Here is a tiny trained network, its code and every weight. The questions are about switching its units off for an input and a target symbol, where a switched-off unit gives its printed mean instead of its output.

import numpy as np


def w(rows, s, z=0):
    codes = np.array(rows[::2]) - 128.0
    scale = np.full(codes.shape[1], s)
    scale[-1] = z or s
    return codes * scale


def f(y):
    return np.maximum(y, 0)


def softmax(a):
    e = np.exp(a - a.max(-1, keepdims=True))
    return e / e.sum(-1, keepdims=True)


def log_softmax(a):
    a = a - a.max(-1, keepdims=True)
    return a - np.log(np.exp(a).sum(-1, keepdims=True))


def net(x, mask):
    ids = ['αεζηπστψω'.index(c) for c in x.split()]
    T = len(ids)
    res = E[ids] + P[:T]
    r = res
    for j in range(2):
        rows = slice(3 * j, 3 * j + 3)
        q, k, v = (r @ M[0][rows].T for M in (Q, K, V))
        z = softmax(np.where(np.tri(T) > 0, q @ k.T / 3**0.5, -1e9)) @ v
        o = O[0][rows]
        res = res + np.where(mask[j], z, o[:, -1]) @ o[:, :-1]
    y = f(res @ A[0][:, :-1].T + A[0][:, -1])
    res = res + np.where(mask[2:18], y, B[0][:, -1]) @ B[0][:, :-1]
    return log_softmax(res[-1] @ U[:, :-1].T + U[:, -1])


Q, K, V, O, A, B = {}, {}, {}, {}, {}, {}
E = w([
[173,163,112,208,108,75,158,116,38],'α',
[145,171,64,177,99,90,140,174,62],'ε',
[73,159,83,138,57,95,140,213,104],'ζ',
[48,155,130,151,61,69,99,147,116],'η',
[84,116,68,138,139,130,17,146,115],'π',
[158,148,160,114,36,127,146,136,180],'σ',
[174,254,95,82,108,129,111,152,163],'τ',
[151,215,177,132,117,92,69,52,165],'ψ',
[111,171,158,150,180,109,170,136,205],'ω',
],0.0075)
P = w([
[109,181,191,195,80,177,142,170,52],'0',
[108,159,182,92,132,121,170,129,59],'1',
[120,182,165,107,123,98,145,150,113],'2',
[81,194,100,174,90,191,179,86,151],'3',
[128,154,113,103,127,82,151,112,158],'4',
[158,175,137,170,111,86,114,165,189],'5',
[150,157,90,87,139,47,174,89,185],'6',
[209,137,91,153,130,43,137,142,210],'7',
[170,135,1,119,117,56,206,60,216],'8',
],0.0074)
Q[0] = w([
[75,6,51,170,153,106,124,126,80],'head 1',
[90,179,35,98,88,126,193,35,150],'head 1',
[140,197,125,170,88,1,105,177,112],'head 1',
[87,193,144,111,126,145,152,104,146],'head 2',
[134,168,186,145,130,114,101,180,140],'head 2',
[115,133,148,125,159,172,112,126,116],'head 2',
],0.041)
K[0] = w([
[125,155,131,119,59,44,128,137,55],'head 1',
[150,86,129,29,182,64,166,98,148],'head 1',
[175,164,106,174,103,85,144,129,253],'head 1',
[103,110,143,85,163,156,110,108,127],'head 2',
[105,157,131,165,122,174,101,133,159],'head 2',
[143,118,142,157,125,161,169,126,66],'head 2',
],0.047)
V[0] = w([
[53,174,83,161,225,94,133,182,108],'head 1',
[92,72,195,179,183,132,206,137,155],'head 1',
[161,149,153,53,157,232,133,152,163],'head 1',
[115,91,133,183,167,106,26,23,89],'head 2',
[241,213,112,164,220,133,149,73,89],'head 2',
[90,143,253,158,96,92,132,25,180],'head 2',
],0.023)
O[0] = w([
[179,161,156,143,197,94,190,243,172,149],'head 1',
[182,49,112,177,165,77,95,120,225,90],'head 1',
[75,144,124,43,156,76,53,117,149,71],'head 1',
[204,123,127,218,70,116,114,165,12,63],'head 2',
[94,108,205,195,114,168,7,184,150,116],'head 2',
[105,217,117,225,101,55,99,60,150,255],'head 2',
],0.011,0.0098)
A[0] = w([
[165,88,108,62,170,177,159,97,159,63],'neuron 1',
[169,8,142,183,161,177,71,115,99,30],'neuron 2',
[197,92,160,157,121,129,72,103,136,57],'neuron 3',
[142,54,140,117,169,124,116,103,91,82],'neuron 4',
[128,21,181,105,164,179,128,142,101,3],'neuron 5',
[197,89,44,109,86,155,98,177,84,189],'neuron 6',
[145,58,100,131,174,153,99,146,112,88],'neuron 7',
[148,69,115,124,141,143,100,118,125,38],'neuron 8',
[148,69,157,103,176,117,120,101,92,70],'neuron 9',
[160,44,197,129,196,96,164,109,97,50],'neuron 10',
[88,25,165,112,125,133,85,112,149,66],'neuron 11',
[106,40,35,129,127,131,44,159,84,79],'neuron 12',
[137,54,156,98,94,120,96,111,146,77],'neuron 13',
[114,90,84,104,120,110,123,85,136,76],'neuron 14',
[191,76,118,86,57,152,102,91,128,58],'neuron 15',
[153,87,167,105,110,177,170,119,123,80],'neuron 16',
],0.013,0.0054)
B[0] = w([
[118,85,137,217,215,130,105,53,77,178],'neuron 1',
[12,37,120,153,77,139,213,83,205,138],'neuron 2',
[78,122,85,77,145,141,159,165,122,215],'neuron 3',
[122,113,126,145,136,126,133,118,94,132],'neuron 4',
[219,233,134,127,10,138,62,172,192,143],'neuron 5',
[128,32,182,97,116,34,96,101,107,211],'neuron 6',
[187,181,187,93,120,53,104,163,139,135],'neuron 7',
[147,128,135,104,171,126,157,134,130,129],'neuron 8',
[163,110,164,146,113,118,181,111,101,131],'neuron 9',
[105,161,111,90,109,167,71,130,90,151],'neuron 10',
[102,192,113,104,119,74,181,165,113,147],'neuron 11',
[180,118,110,98,119,157,71,114,177,142],'neuron 12',
[91,154,133,81,135,140,118,149,131,136],'neuron 13',
[203,60,90,119,118,219,105,154,163,255],'neuron 14',
[146,168,150,142,147,111,198,164,124,169],'neuron 15',
[124,154,136,118,180,172,66,149,119,192],'neuron 16',
],0.012,0.0056)
U = w([
[150,39,175,183,103,177,153,120,145,57],'α',
[222,93,182,185,122,213,108,171,147,141],'ε',
[178,76,155,188,194,192,119,93,114,102],'ζ',
[234,136,101,167,113,142,251,107,104,186],'η',
[208,17,197,134,129,99,98,102,88,212],'π',
[217,49,88,114,99,178,79,27,168,255],'σ',
[84,140,171,60,145,152,133,103,133,45],'τ',
[132,124,144,222,84,113,43,39,91,30],'ψ',
[179,65,97,179,176,43,76,135,237,113],'ω',
],0.0027,0.0024)

Each question gives the input, a string of symbols that net reads in full, and the target symbol t.
The units are the heads (3 rows each of Q, K, V and O) and the neurons (one row each of A and B). Each row of codes is followed by its name. A weight is (code - 128) times the scale printed after its matrix; where a second scale follows, it is the last column's (O, A, B and U).
mask holds one flag per unit, heads first, then neurons. A switched-off unit (its flag False) gives its mean, the last column of its rows in O or B, instead of its output. The means were averaged over made-up inputs and are rounded, as every weight is.
A unit's drop is (log p(t) with every unit on - log p(t) with that unit switched off) / (log p(t) with every unit on - log p(t) with every unit switched off).
The circuit of an input: a set's keep is (log p(t) with only the set's units on - log p(t) with every unit switched off) / (log p(t) with every unit on - log p(t) with every unit switched off). Starting from the 12 units with the biggest drops (on a tie, the unit counted first), units are removed one at a time, each time the one whose removal leaves the highest keep (on an exact tie, the one counted first), for as long as the keep stays at least 0.8.
circuit, biggest first: the units of the circuit, biggest drop first
unit that matters most: the unit with the biggest drop
k most important neurons: the k neurons with the biggest drops, biggest first
which heads matter: for each layer, one digit per head in row order, 1 if its drop is at least 0.15 and else 0, layers parted by /
input η η ε ε ζ ω π η, target ω: which heads matter : 10
input ζ τ ε ω τ σ ε π, target σ: which heads matter : 10
input σ ζ η η, target η: which heads matter : 11
input τ ε ζ, target τ: which heads matter : 11
input τ σ α, target τ: which heads matter : 11
input η ζ η π, target ζ: which heads matter : 01
input ζ ω σ ω ψ ε, target ω: which heads matter : 10
input α ζ ψ η, target ψ: circuit, biggest first : (head 2)
input α α ε ε, target ε: which heads matter : 11
input τ ε σ, target τ: circuit, biggest first : (head 2; neuron 11; head 1)
input η ε ε ε α, target ε: circuit, biggest first : (head 2; head 1)
input η σ ε ω τ, target ω: which heads matter : 10
input α η σ σ ε η η ζ, target η: which heads matter : 11
input η τ η ε η ζ ε, target η: which heads matter : 11
input σ ε ε α α η π η ε, target π: circuit, biggest first : (head 2; neuron 6)
input ε ζ α ε σ α, target σ: unit that matters most : head 1
input η η η π ζ ε ζ, target ζ: which heads matter : 01
input ω η σ α η σ η ζ, target σ: which heads matter : 11
input η σ η π, target σ: circuit, biggest first : (head 1; neuron 14; head 2)
input η σ η σ τ η ε, target τ: circuit, biggest first : (head 1; head 2)
input τ τ σ σ τ η ψ η, target ψ: most important neuron : (neuron 14)
input π τ ω π ζ η, target π: which heads matter : 01
input α ε ε ψ ω α σ α η, target σ: circuit, biggest first : (head 1; neuron 14)
input ζ ζ α, target ζ: 2 most important neurons : (neuron 1; neuron 16)
input α ω η π π σ π ω ω, target π: 2 most important neurons : (neuron 6; neuron 7)
input η ζ α π η σ, target π: 2 most important neurons : (neuron 6; neuron 15)
input ω η α, target ω: circuit, biggest first : (head 1)
